Each row has a hidden value. The values are split into ranges, and the tier after each row names the range that its value falls in. Each part has its own value, ranges and names.
[ -52  148  181   88  -75  -62  369  -71  124  -73   48  171   19  115
  205  -71  204  148   34  -86  149  -33 -123  135 -111  -77  159 -160
  -56  131 -148 -222   42   -8  -19   87 -198    8  130  -79  -54   24
   17  -42   10   45] | V
[-332   53   36 -184   52  -85 -215  -97  -59   60  114  145   90 -510
  247  -95  215    8 -230  -77  -15 -133  185 -390   41  111  164 -241
    9  103  122 -125    7  181 -112  223  138   53   94 -159  132   97
   -6   36   53   36] | L
[ 135 -114 -310  158   -3  -87 -289  446   55  143 -345 -126  -69  178
 -107  108 -164 -236 -181  165 -153  -54  -61  290   55  158 -120  269
   86 -246  208  200  307 -215 -185  259  146   95  407  122  170  236
 -298 -253  112  145] | T
[ -38   53  -22   30 -147    4  -60 -291  -35  -48  169   90    4 -286
   11  -71  123  206   61 -253   56  -71   92 -303  -56  128  200  138
   47 -224   42  -16  -15  -22   90  -63   71   -6 -297 -179  147  253
    7  -85   42  179] | Z
[  12   83   -6 -103   45   16  139   25  150  127  -41  212  -18  -93
  283   62  137 -131  -87  -50  -13 -192   18    6   10   17   90 -167
  -13   89  -86 -118  153  248  -90  163   -3   49  320  -68  -26   34
  -45 -185   37   -2] | L
[ -82 -153 -143   40   88  192 -421 -489 -198 -197  349   93 -115 -659
 -141   41  311  176  148 -393   47 -121  424 -715  -77  317    3   46
  180 -310  259  -49   84  295   13  -36  271 -200 -745 -314  253  281
  224   -4    3  220] | P
[-175  222  405    9  226  -69 -336 -192  105  126  -27 -133  -10 -501
   54  392  569 -119 -296 -211  -82  -10  285 -341   76 -331   25 -402
 -157   51 -112  186 -156  401  -46   28 -229 -136  -87  -53  -44  290
   41 -136   29 -335] | V
[-135  -39  253 -164  236  117 -194 -142  -10  202  160   66 -108 -616
   99  275  480 -138 -157 -345   -4 -182  164 -324  211 -114  117 -193
  -18  107  129  -85 -132  692  -88  -60    4 -138 -236   -5 -182  212
   23 -249 -190 -260] | H
[  28  -77  204  143 -119   58  285  -90  106 -166  108  194  -25   41
   80  -31  162  125  107  -90  182   65 -141   83  -58  -47   54  -90
   75    4  -66 -140   58   35  166  -54  -90  -52 -136 -107   52   35
  109   59    2  112] | H
[ -85  -48  184  114   21  -21 -143  -23   86  -48   27   40   17 -231
   31  104  304 -101  -97  -71   20  -12   38  -83  -14  -29   19 -173
   56    0   97   18  -16  146   -2   83  -56  -39 -120  -77   24  156
   45    1   36    9] | L
[ -28 -138 -618   51   96    3 -616   95 -173   61  -54 -115  -73 -256
 -151  -76  -62 -200  -41 -114 -204 -405  282 -213  -68  587 -145  383
  138 -375  490   38  367  -63 -438  370  482   13  -19  -26  219  357
 -284 -382   47  406] | P
[ -60   88 -312   48  124 -104 -402   63  -10  123 -116 -140 -118 -134
 -103   65   32  -94 -156 -183 -134 -360  296  -72  -55  187  -63  236
  -16 -273  190  124  285  -19 -311  256  158    3  122  -14  142  362
 -279 -466    7  176] | G
[ 100 -378 -323  173  -20   79 -392  289  -22  -74 -118   57    3 -100
  -78   15  -26 -315  -20  191 -106   -3  -33   12   -7  417 -164  100
  292 -208  422   49  262  -50 -123  279  325   44   13  -42  214  113
  -31   64  156  294] | H
[-151  162  350  -88  -93  -61  230 -232   76   31  158  214  -14 -278
  188   37  236  326 -115 -226  182   80   20 -203   65 -279  369 -165
  -43   72 -198  -74 -152  168  259 -156 -224   17  -82 -180   51  100
  118   44  -22 -143] | Z
[ -68  -69  237  -81  -73  125  394 -186  -72 -141  114  205  -89  -32
  174  -44    6  447   69  -30  242  357  -85 -167  135 -187   -9 -195
   -9    3 -315 -186  128   23  321 -182   13 -140   38 -116  292  -80
  163  217   33  -55] | G
[-149  -95  274 -131   36  189   15 -362 -175 -146  130   38  -56 -364
  111   69  128  348   11  -51  115  422  124 -545  202 -166 -223 -326
  -51 -113 -308  -24  102  123  308 -200  177 -268 -131 -125  426   29
  187  254  106 -112] | G
[ -45   12  -27 -194  -87  -18  116   73  -19  237   35  204   24 -237
  252  -44   78   26  -88  -79   19  -49 -158  -68  156   89  385   46
   38   77  107 -195 -100  183  -56   39   41  139  175   -4 -109   75
 -105 -119  -33  -70] | X
[ 201 -199 -269  167 -168   55  -54  168   85  -70 -108  141   43   96
   42  -54  -67 -199   98  156  -52   -1 -152  112  -88  347  -27  120
  214 -201  188   -5  216 -158  -30  192  183   99  100  -73  142   74
  -39   12  191  309] | L
[-232 -131  164  -25  -85   50   38 -297 -168 -260  259  201  -41 -339
   47 -121  104  503   31  -98  242  324  123 -460   32  -16  104 -174
  123  -84  -42 -141   30  -22  308 -110   74 -105 -324 -287  398    7
  277  374   73   70] | G
[-125  283   -1   78    9 -314 -213  279  194  251 -306 -216   72   89
   69   46   80 -277 -350    0 -183 -320    7  297  -35  -71   16   64
 -182  -43   30  191  102 -185 -323  323  -90  141  536  153  -51  338
 -456 -478   51   40] | L
[ -86  238  262  111  -50  -80   94 -127   67  -65 -175 -209  121  142
  149    9  140   31  -61   96  -51  176  -79    4  -28 -180 -301 -278
 -269  -50 -395   82  126 -280  -31   95  -41 -129  346   86  187  150
 -176  -61  199    1] | V
[ 134 -324  -74 -171 -157  216  272   83  -52   57  120  439  -15 -208
  268  -51  -21   55  117   72  125  217 -291 -113  200  212  305  -18
  269   54  136 -298  -15  261  195  -73  174   94   11 -110   26 -144
  171  227   35    5] | L
[-283  159  287  -79   71  -93  121 -156  -11  -22   97  100  -76 -219
  143   21  197  358 -196 -178  171   57  158 -195   60 -280  134 -235
 -106   99 -198  -94   49  112  103   -7 -144  -74   79 -136  181   87
   60   18  -37 -125] | P
[ -88  -92  299  -72   11  172   11 -270 -183  -32   92 -110  -65 -288
    8   93  151  264   28 -141   80  340  -35 -351  261 -178 -192 -105
 -104 -145 -204   -4   -7  110  209 -269  151 -272 -193   59  229  168
   -1   28  -16 -142] | P
[-139  -17 -305  -45   38 -146 -208  246  -19   97  -76  161  -49 -153
   92  -68  -62   20 -245   24  -18 -189  151  -31  -11  212  209   89
  130  -29  256  -59  238  -27 -181  337  115  172  316 -134  197  107
  -94  -76   59  155] | T
[-183  144   40 -209   69 -120 -166   18   14  329   72  123   -5 -506
  188   90  297  -57 -264 -260  -40 -266   96 -208  132    2  480   -5
   -9  112  212  -95 -197  387 -184   99  -67  136   51  -43 -207  229
 -121 -278 -108 -174] | X
[ 284 -139 -242  244 -198  -22  399  286  210 -100  -35  427 -165  386
    5  -34 -140  176  115    5  227  -44 -186  455 -167  129  387  281
  313  -77  136 -157  246 -114  141   92 -195  208   92 -216   54  -36
  129   15   28  251] | T
[  29  -44 -141  376   14  -39 -190  -41   68 -264  -32 -108 -115  164
 -241    0   87   24   84 -131   37 -176  187  102 -262  155 -266  152
   73 -316  117   92  355 -231 -118  184   38 -118 -188 -103  236  278
  -65 -208   59  368] | G
[ -64  137   51  183 -211 -173  286   42  137 -130  -59   73   54  312
   98 -215  -57  179  -10   11  120  -59 -144  286 -170  -14   50   57
  -46  -53 -133  -64  190 -393   24  139  -96   81  253  -61  159  103
 -145  -78   85  272] | Z
[-254  418  467  -83  193 -166 -134 -182  137  301  -43 -266  -33 -326
   85  268  464  -87 -341 -406  -80 -312  189  -85  124 -451   20 -163
 -379   58 -225  154 -137  328 -174  -36 -232 -131  108  154 -194  433
 -319 -594 -169 -306] | H
[ -46  109 -234   44   37 -153 -184  198   18  167 -170 -102  -90   40
  -38   12  -55  -26 -186 -100  -79 -263   92  137    0   91   40  266
  -44 -175  126   69  235 -125 -256  222   66   71  306   60   91  297
 -327 -418  -11  123] | P
[-271  346  190 -197  126 -138   -7 -111   57  244  -34  -58   54 -265
  297   28  282  -66 -258 -192  -80 -281  120 -139   67 -148   63 -232
 -281  151 -172  -76    4  208 -261  172  -42  -16  371   63  -93  210
 -264 -382  -42 -137] | X
[  -9  136  358  -26  -26    1  287  -91  182   60  -17  121  -30  -40
  206  146  212   73  -93 -103   96   64  -72   35   78 -321   86 -234
 -107   77 -309  -11   -4  180  177  -99 -206  -44  160  -36    1   73
   17  -86    7 -162] | H
[  19  112    5 -119  163  -11  -23  114   94  296 -113   34 -154 -152
  112  240  141  -97 -214 -186  -49 -222   89   40  156 -136  107   24
  -81    5  -37   15  119  345 -139   61  -48   -2  292   63  -76  205
 -180 -421  -98 -173] | T
[-378  321  348  -28   90 -233 -174 -209   93   21   45  -17   33 -386
  126   84  346  164 -357 -204   37 -106  324 -293  -34 -309  143 -321
 -169   73 -166  108  -37   93   22  107 -209  -20   66 -177  165  238
   -1  -60   40 -110] | Z
[  70  -90  400 -165   55  185  315   56   56  168  -98   81  -89  -74
  237  266  126   12  -95   38   72  337 -241   22  370 -380  -98 -286
 -101  114 -344  -42   16  348  242 -224  -37 -147  293  146   24  -30
    4   -7  -27 -365] | Z
[ -52  419 -108  236  -62 -435  -56  328  347  189 -313 -104   52  339
   52  -14   69 -231 -301  -50 -118 -514   24  543 -271  -29  213  174
 -137  -28   55  150  155 -317 -382  439 -300  267  565   45 -139  338
 -434 -557   55  185] | X
[  66 -400 -400  -19  -28  191 -178   38 -178 -140  100  280 -117 -247
   -8  -68 -117  116  114   56   66  126   94 -308   39  432   20  110
  353 -232  307 -142  291   61   67  110  377    2 -151 -234  367  -18
  184  214  117  260] | G
[ 376 -654 -287   14 -190  396  176  231 -123 -113    9  381  -86   10
   66  -11 -230  -14  289  274  104  450 -397   -6  221  395  -36  132
  438 -176  228 -204  220   83  286  -95  397    1  -65  -63  251 -187
  224  381  135  178] | Z
[  -8 -159  298  -65  -43  210  124 -218 -132  -26  151   72   16 -326
  131   84  282  136  114  -74   98  366 -196 -310  222  -54   23 -210
   12   19  -68 -170 -168  251  171 -217   71 -176 -253   13    9   42
  131  175    5 -173] | V
[-161  154   -4  162   27 -222 -351   83   97   48 -138 -179   30  -91
  -64   36  153 -132 -251  -87 -106 -247  162   43  -98    8  -42   51
  -74 -142  116  191  122 -155 -208  254  -18   37  134    1  109  354
 -253 -289   60  143] | Z
[ 141 -274 -321  131 -135  -11   52  426  -43   13 -174   78 -115  294
  -78  -89 -283   58   15  155   59  102 -247  350   69  228   40  363
  210 -197  250  -63  279 -277  -36  130  158  111  252   64  174   66
 -170  -67   34  213] | G
[-428  360  318 -110   43 -310 -114  -93  -21  131  -50 -145   -4 -253
   92   22  144  360 -421 -160   51   44  222 -207  104 -400  172 -150
 -253   11 -229  127  -43 -116   30   34 -185    3  264  -41  228  268
 -178 -129    7 -198] | G
[ -41 -141  451   32 -117   43  450   17   83  -78  155  334  -79  -69
  136   63  210  323  -19  -76  328  325 -259   92  143 -317  350 -191
  122  200  -83 -207 -158  214  382 -227 -287   -4 -142 -118  -16  -84
  262  281  -89 -189] | Z
[ 112  -52  -33   37  169   76  -14  117   72  131  -93   -3 -244    4
  -54  256  119  -59  -55 -189   16 -140   76  128   98  -88  -59   98
   10 -115   23   11  216  284  -97   10  -28 -100   80   61  -27  194
 -113 -391 -118  -84] | G

Part 2:
[  68  -84  -19  -68  136   70 -147    8 -212  179 -321   37   56 -151
    3 -242  -29 -240   89  -93   34  163   67  -76 -149 -176  -78   30
   20   48   -4   83 -118 -215 -143 -104  -72 -195 -158  186 -236  242
  -65  -79    8  181] | Y
[ -76 -164   -2  280 -161  329  166  -21  180  -54   32   31   18   13
  217  147 -232  -28 -257   39  223   32  -75  139   32   79  116 -111
 -247  -67   58 -156 -151  -31   38 -118  116  -36   35 -157   15 -192
   -9  310   52  -16] | M
[ -50  116   28  357 -259  359 -203 -150 -106  -86  208    9 -238  114
 -189  143 -239   18 -357  213   87   55 -202 -145   95  275  121  -93
   -4  182    9  -69 -187    0  -27    0 -160 -387 -119 -123  -90  -51
  -57    7   86   98] | B
[ -13   38 -109  -91  338 -183 -140  188  307  -16   87  318   74 -284
  -73  167 -264 -238  -95  196  137 -195 -108  122  111    7  286   31
  467  199 -290  454  207 -503   43  117  -24 -239 -173  -44   50 -540
 -101  304  207   67] | M
[   1 -187  221  245 -265  454  261 -240   24    3    9 -234  -62   23
  404   21  -14   -1 -153   59  256   83   50  114   -5   35 -177   56
 -390 -247  258 -396 -311  155   12 -178   22   42  227  140 -144  335
   65 -126  -27  117] | E
[  28 -113   90  -61 -146  371   66 -160 -319   59  189 -253 -310 -175
   96  194  118 -246   43   26  -43  295 -183  -68 -211  107  -26  174
  -27    3  -34 -193 -276   12   81   -9  -84   26  110  157  -92  358
   29  -86  -50  273] | Y
[ -75  480  121   36  -40   80  -18 -271  -77 -101  508   34 -181   68
 -191  246 -238  -45 -698  193  -72 -140  -90 -117  265  328  206   69
  150  351  -21   42  -33   65  -55  129   -3 -494 -145 -162  106 -356
  -87  -83  257  -53] | D
[  97 -210  245   87 -289  595  323 -224  -40   32  122 -282 -126  -32
  182  133   95   96 -121   74  107 -210   12  212    0  183 -229  131
 -233 -270  292  -12  -99  103 -117  -29   -3  170   67  220 -268  396
  139 -324  -55  166] | B
[ 198  166  129 -112  -81 -176    5  213   49   -8 -215   89    8   12
   67 -137 -116  411  -55  -17    4 -205  204  -29  -42 -185  -88 -103
   74  114 -249  174  121 -183   32  116  309 -169 -110 -199  -75    5
  -11 -126  171   40] | Y
[ -26 -199   22   23  137  195   82 -122  -25  107  -62   30  142 -225
  169   -1  -54 -489  -98  -16   60  130  -13  120   34  -30   71  152
 -111  -21  135    2  -90  -75 -112 -159  -72 -153   24  227 -155    4
  -52  178  -13  176] | J
[ -28 -140  -31   71   25  263  -88 -334 -271  158  -69   -1  151   42
  -27 -148   -9 -311 -316 -151  105  107   83 -206 -105   13  -25   14
 -455   68  239 -195 -276  204 -279 -194  -72 -389  -32  -50 -177  239
  -28  -49   41   92] | Q
[  30   90  -71  126 -205   90   22  209  131 -104   20  181  -39  146
  -97  132 -305  406 -340  -14   51 -209  -32  -15  -17   78  182 -299
  -71  171 -227  147   74 -120   29  104  340 -156 -222 -542   90 -394
  -20  270  180 -139] | M
[-115  149   80  134   -9  265  -74 -246  -31  -14  431   70 -144   24
 -165  219 -112 -204 -616  129   26 -137  -62  -41  201  377  118   89
  139  205  111   85  -85  -23 -185   95  -99 -480 -208   14   14 -206
 -193   48  145   93] | M
[ -53  140  140  108  -77  490  176 -326  -85   74  153 -135  -70   26
  -53   56 -151  -84 -446   72  107 -176    4  129  146  239 -106   92
  -29  -42  345   91 -135   -9 -260  -61 -142 -118 -213  218 -151   60
   15 -354   89   -8] | B
[ 103  127  139   26   96 -123  -54  198  399 -207  240  120 -142  -96
  103  143 -142  293 -106  425  161 -428  -94  119  256   94  162  -53
  349  -11 -247  269  266 -320  204  194  142  -51  -32  -78 -104 -316
   40   54  145  -41] | B
[ 137 -219  168   45 -431  592  368   -6 -242   16  -14 -314 -238 -173
  170  230   31  -23  165   -7 -169  188 -178  229 -140   73  -79  128
 -155 -143   47  -17  -94   38   75  -45   55  317  103  190 -218  343
  157  -58 -150  282] | S
[  69 -356   28  -14   15  284   93  -25  -15    2   86  -95  -55 -223
  203  139  102 -243  127  101   57   45 -175   87  -78   34   97   94
 -168 -156    5  -37  -39  -29   71  -67   17  134  157   96 -228  157
  112  177 -103  172] | S
[  79   93  -34   69  -24 -210 -119  212  383 -205  194  271  -17  -61
  -21  275 -318  252 -156  292  183 -291 -126   -4  100   37  312 -133
  187  233 -446  221  202 -243  247  180  177 -266   62 -481  120 -528
   29  298  272    6] | D
[  50 -179   84   89 -175  126  246  -74  179  -97  131    2  107   15
  312  179  -79   91 -249   19  152 -106   27   54    2    6  116  -40
 -465  -38  -34 -234  -49  210  108  -55  304  -74  281 -352   26 -110
   98  258   93    4] | S
[  36 -472  104   88  -24  466  279 -166  -12   45  -40 -230   44 -171
  440    1  144 -288  100   36  159  104  -81  182  -55  -21  -40  102
 -476 -384  287 -278 -177  126    6 -250   28  282  249  254 -329  355
  166   92 -192  104] | D
[ 175  -68   95   90 -242   53  -19  243   38 -146    6   69  -91  193
   54  -45   25  552 -203   19  -78 -272   55 -104   12   44   70 -276
 -267    1 -164    6  147   79   42  122  482 -105 -103 -438 -186   -5
   16  213    2  -65] | J
[   0   19  -95 -369  438 -173 -124 -286 -372  217    3   87  233 -255
  -53 -127   66 -715 -194 -184 -128  220   53 -261 -120 -139  170  223
 -180  279    0  -23 -114   78 -196 -125  -48 -443    4   34  -88   35
  -52   64  100  124] | Q
[ 293 -301  -57 -491  101 -185   81  186 -249  134 -228  100  265  -79
   15 -159  290  126   46 -394 -280 -218  235 -173 -336 -253   32  -63
 -475   78 -213  195  235  152 -149   77  575  -60  -36 -440 -206  191
   92  195   -3   60] | J
[ 221 -357  143 -214  135  -30  237  237   97   27 -240  -41  127 -312
  440 -112  188  -86  328    1  -67  -62   73  233  -36 -260  -10  103
 -130 -259  -73   99  199 -137   99  -52  304  275  153  207 -332  188
  106  198 -142  156] | J
[   0 -324   39  -54  309    6   71 -113  115   62  -89  -37  171 -234
  488 -131   90 -402   90   55  280  131   29   33  -47 -206   42  101
 -308 -234   88 -308 -171  -24   79 -229   46   42  282  171 -184  163
   63  171  -42   54] | E
[  78 -126   59 -146  161  161   60  -95 -263  105  -80  -93   43 -152
  117 -164  134 -301  -32  -63 -140   86   -6  -25  -20  -57   29   90
 -220  -74  144  -20  -28   48 -129 -126   77  -12  -59  203 -334  233
   45   12 -110   57] | D
[ -53 -138  -79   76   -4  210   34  -83 -168   30    6    1   12 -151
  110   96 -129 -429  -93  -36  -25  359 -185  -41  -76  -14  236   26
 -241  100  -28 -197 -193   39   48 -173    3 -131   85  -58  -48  -78
    0  354  -18  103] | J
[  33  211 -125    1  276 -390 -227  196  336  -40 -177  393  225 -149
  -55  -42 -464  -28 -103  184  243 -162   10   -4  110 -206  262 -118
  290  291 -359  328  165 -438   88   21   26 -394 -108 -263   68 -571
  -41  196  321  -41] | Q
[ 111 -381  177   73 -189  327  261 -138 -138    0  -68 -254   12  -88
  480  -44  190 -132   86  -26   22  209   -5   33  -99  -96  -57   74
 -619 -272  164 -447 -201  304   88 -218  184  157  365   85 -298  452
  156  107 -181  157] | B
[   3   33  -51   44   44  -21 -100  -55   37  -21   83  160   64 -131
  -40  142 -232 -236 -188  105   74   41 -101  -57   34   11  232   32
    9  244 -169   66  -21  -90   37  -16  -36 -363   46 -175   20 -261
  -25  208  166  123] | D
[ 121 -241  135 -113   71  228   54 -233 -167  264 -262  -54  205 -190
   84 -195  119 -321    3 -140   96  -66  253   67 -108 -118 -295  248
 -141  -76  252  141 -102  -45 -333 -111 -148 -224  -18  376 -310  477
  -27 -337   12  350] | E
[   5  -54  192  136  -62  374  172 -222  -99   40  -19 -187  -35  -26
  252 -107   -1 -138 -188   65   81   52   24   88  104   43 -103   74
 -253 -186  307 -203 -181   88  -98 -177  -17   -5   19  281 -278  264
   42 -155  -66   43] | Q
[  -6   26  319  159  -38  320  261 -270   36   10   16 -210    0   95
  413 -212   39   49 -371   75  178 -117  197  118  219   44 -216   47
 -329 -293  427 -316 -185  157 -135 -171  113  -17   24  294 -269  283
   12 -262  -30  -79] | E
[ 224 -340   87 -339   94   54  138    0 -112  127  -97  -97   82 -324
  196   14  245 -191  285  -58  -33  -72   60   59 -228 -171  -86  216
 -138 -108  -85  138   67  -48   -6    7  104  112  189  132 -256  372
  141  -86  -42  298] | Q
[ 108  144   36    6  -11  -31  147  194   19    2 -360  109  185   65
  111 -263 -249  253 -191 -110  -72 -112  151   80   85 -203   56 -218
 -201   25  -16  120  134  -82  -75  -95  379  -45 -234 -185 -170 -193
   36   97   68 -204] | S
[   3  -96   18  -57  131  120  -49 -105  159  -10  367  126  -19 -137
  -91  273  -19 -166 -300  165  128 -333  -67   43   84  240  140  121
  153  100  -47  272   94 -140  -97  148  -40 -280  -60  -59  -26 -197
  -52   89  149  140] | J
[  69  152   51  -11  226 -270 -109  -16   -7   49 -294  214  319   26
  109 -387 -158  -74 -300  -59   11  -62  251 -126  160 -236   67  -86
 -233  142   33  -13   53   12 -156 -139  203 -458 -110  -93 -199 -120
  -77   84  123  -85] | B
[  25  400  228  -59    0 -128  130   39  168 -134  248  -30 -222  -59
  223  135 -186  198 -275  237   54  -94    5   65  182   36   65   46
  311  111 -213  -36   12 -192  228  139  194 -109   10  -23  111 -246
  -43  -77  214  -52] | Y
[ -35  -34 -200  -83  168    5 -213  -29 -200   99   23  233  114    6
 -246  -25  -85 -232 -366 -186  -67   12   -8 -249 -116   50  232 -113
 -154  296  -90  115  -41  -22 -215    1  123 -450 -268 -340  -15 -210
 -132  313  116   -8] | M
[  89  121   74 -103  204 -246  -38  132  309   -4  -87  186   98 -147
  129  -45 -197  104  -67  152  237 -277  137   90   78 -149    8    8
  280   70 -212  255  132 -374   51   86   99 -196  -56  -29  -11 -217
  -37  -56  238   33] | Y
[  33  -25   58  101    7   51   37   57  172 -109  101   80    5   12
  156   40 -114  106 -239  140   95 -163  -35   31  132   46  165 -106
 -132  -16  -52  -26   59  -28   63   -2  221 -107   -3 -186  -98 -201
   19  226   62  -79] | S
[ 171  138  227   41 -325   53  254  202    6  -91 -212 -134 -129  104
  341 -114 -107  552  -35  -21  -16   -1  134   51  -45 -179 -121 -172
 -192  -80 -144 -192  -33   -3  189    1  452  135   34 -186  -85  130
   79  -73   45  -68] | Y
[ 143 -134  182 -173   51   89  219  -24 -116   43  -32 -107   51 -174
  271  -70  163 -149  -21  -34 -158  -23   76   93   31  -79  -15  146
 -204 -105   73  -14   69   76  -36  -49  219   36   78  174 -273  203
   54   36  -82  120] | S
[ 107 -291   28 -177  -38   86  156  -91  -92  105  -80  -82   96 -145
  273   41  107 -113   69 -162  121   92   92  -54 -305 -172  -61   87
 -378  -41  -83 -200 -173   94   39  -73  180  -12  262 -150  -33  277
   90   35   51  186] | Y
[  -1  186    5    5  -56  -14  -51  143    9 -136  200  -24 -329  -86
  102  208 -186   99  -33  199   50  185 -244  -94  -66   27  222  -85
  214  149 -374 -131 -111 -218  339   87  131  -16   33 -212  112 -199
    8  176  121  -13] | Y
